[ -9   2  -7  13  -2  -8  -1   3  -6 -23 -24 -12 -15 -13 -14  -4  11  -5
  -2   8   3 -19 -25   5   0  12  -8  -5 -52   1   3  29  -5  -9  11  10
  13   3  13  13   7  -1 -34  14 -26 -16 -11   3 -34   2 -10  -2  -1  36
  -4   1  -8  -3  -5  14  -3  -9  -3  14   8 -38   4 -10   5   5 -13  18
  20 -15  19  66  -5 -11 -14] : <48>
[ -6   0  -6  19  11  37   4   6 -39  -9 -15  -7   5 -38  20 -42  -3  32
  10 -10  -5 -66  21  60   3  11 -10 -25  26  24   4   0  12   9  15  19
   3  40  20 -11   0 -12 -62 -43 -20  -4 -11  -6 -17  15  -9 -15  17  30
 -17   2 -62  -6 -17   8   4  -6 -85  -6  38  22   2  20   3  11  -7 -86
  27 -58  75  66  12  24 -33] : <48>
[-14  -4   1  18   4  -5   1   7   3 -17  -3  -3  -1  -8   8 -11   5  10
   1  -1   0 -17 -19  15  -5  -2   0  -4 -41   8   5  39 -24   4   0   1
   6   3  -3  -4   0 -12 -23 -10  -7  -7  -3 -10   0  -1   5  -1   7  -7
  -1  -5 -10   4  -4  -6   1   2  -5  27  -5 -19  -1  10   7   6 -17   5
   7  -3   7  49   3  -2   0] : <48>
[-10  -2  -8   3  -2 -18   7   7  -2 -23  -9 -11  -9 -12  -3  -8  -2  -5
   3   9   2  -1 -41  -9  -7  14  -4  -9 -27  -8   3  38 -10   2  10   4
  10   6  -3  -6   3 -11 -16   5 -13 -10  -2  -8 -16   0   1  -3  -1  11
   1   0  -2  -6  -1  -9   3 -12  19  24   0 -34  -2  11   3   0 -14  21
  17  -5   6  37   8  -2 -11] : <48>
[-20 -29  -5  -4  -3 -23   8  10   1 -31 -14 -11  -7  -9  -8  -7   3  -3
   1  17  11 -11 -66  -3 -41  11 -15  -7 -63  -7  10  69 -21   4  20   3
  19   1  -8   3   2 -19 -27   7  -5 -24 -16 -13 -21  -3   6  -5   1  -2
   3   3  -6  -5  -9 -14   3  -6  34  44   4 -33   1  21   5   4 -32  38
  14   2  -3  43  21 -12  -3] : <53>
[-16   0  -8  11   0   5   2  11  -1 -53 -24  -1 -14 -13 -10 -12 -11  -1
  -3   8   2  -6 -39 -22  -9   9  -6 -11 -55  -2  15  42   5  -5  11  13
   6  15   7   6   5  -2 -17   7 -15  -1  -1  -5 -18  -2  -1  -1   4  34
  -2   1   9  -1  -2   7   1   1   5  30 -14 -33   1  11   8  -5 -13  29
  11 -19   9  65  15  -9   2] : <48>
[-28   0  -1  19   7 -11  13  10   4 -59 -17 -13 -14 -14 -20 -11   2 -10
   2  13   7   5 -64 -50 -29  14   1  -8 -35  -2   8  53 -23  -4  -2   5
  15  25   4  -7  13  11 -15   6   0   9   3  -7  -9   0   3  -2   7  17
   3  -2  18  -1   2   0   1   1  33  51 -24 -36  -4  15  -2 -12 -23  56
   8  -3  11  65  35   1  -3] : <48>
[ -8   0   0  15   4   6   3   0  -2 -35 -24 -10 -17  -7 -17 -15   5  -4
  -9   5   6  -6 -22 -22 -12  13  -4  -8 -44 -10   5  19 -10  -1   1   4
   9   4   9   1  -3   6 -16   6 -12   3   1   8 -10  -8  -2   0   0  35
  -2  -1  19  -4  -2  14  -2  -1   0  17  -6 -24   2   5   5  -4 -12  23
   9 -18  20  57   9  -5 -11] : <48>
[-25  -3   2   0  -6 -10  12  10  -3 -22  -1   3   8 -22  16 -16   4  15
  12  -6  13 -62 -36  25  -4  -8   3 -15 -22  10   8  49   2   3   9   5
  15  18 -19   1   0 -51 -41 -34  11 -25 -17 -23   0   6  23 -10   9 -36
   5   0 -35  -4 -20 -47  12  -3  -5  42  21  -2   4  31  -6  14 -42 -28
  21 -12  10  29  39  17  -8] : <48>
[  3   1  -7  -3  -6  13  -9   4   4 -30 -26  -4 -25   7 -16  -6   3  -5
 -12   5  -3  16 -28  -4  -6   9  -7   1 -90 -19   4  31 -14   5   6   3
   7 -15   3  11   9  11 -14  26 -24  -9  -3  11 -22  -4  -5   3  -4  36
  -4   8  21  -5   2  17  -2   3  13  16 -12 -27   0   3   4  12 -12  35
   2  -6 -12  45 -12 -24  -3] : <53>
[-26   0  -1  22  25   0  12   5 -13 -37 -15  -4   7 -21  23 -32  -1  21
  18  -1   3 -65   2  28  -2   0  -4 -17 -20  17   1  39  -1   4   3  21
   5  43   4 -11   0 -19 -62 -40 -18  -8  -6  -9  -5   8   1  -6  15  12
  -6   2 -50   0 -10  -6   6 -14 -53   5   6  -2  -1  28  -2   8 -21 -52
  27 -36  47  81  18  20 -21] : <48>
[ -9   0  -5   6  -1  -4  20   6  -3 -30 -18 -10 -12  -8 -13 -10   8  -3
   1  13   0  -9 -38 -22  -7  11  -7 -10 -39  -8   8  36 -13   2  12   5
  12   4   4   1   6  -6 -10  10 -13  -5  -1  -3 -17   2   0   3   2  21
  -1   0   0  -2  -2   1   1  -4  14  28   2 -34   0  12   3  -2 -21  18
  22 -13   6  48  12 -10  -6] : <48>
[ -2  -2  -5  -2  -7  15 -10   5  -7  -9 -22  -8 -17  -8  -8 -13   6   1
  -7  14  -7  -8 -33  27  -5  13  -9  -3 -79 -18   6  25  -3  -3   7  -3
   9 -16   4   8   5   0 -21  27 -29 -18  -7   8 -33  -6   2   3  -9  30
  -3   8   1  -4  -5  10  -9   0   6  10   9 -26   5   8  11  12 -16  21
  10 -10  -2  34  -9 -28  -8] : <53>
[ -9  -1   2  15   4  16   2   2 -10 -17 -17 -16  -9 -17 -10 -15   0   5
   0   6  -4 -19 -16   1 -16   8  -4  -6 -17  -6   8   3   0  -2   0  -1
  12  16  19  -8   3  -2 -19   1 -10  -1  -8  11 -22   3  -5  -1   0  23
  -9   3  -7  -2  -4  -1  -5  -6  -2  12   9   1   0  15  -2 -13 -12   7
   9 -22   8  44  12   6  -9] : <53>
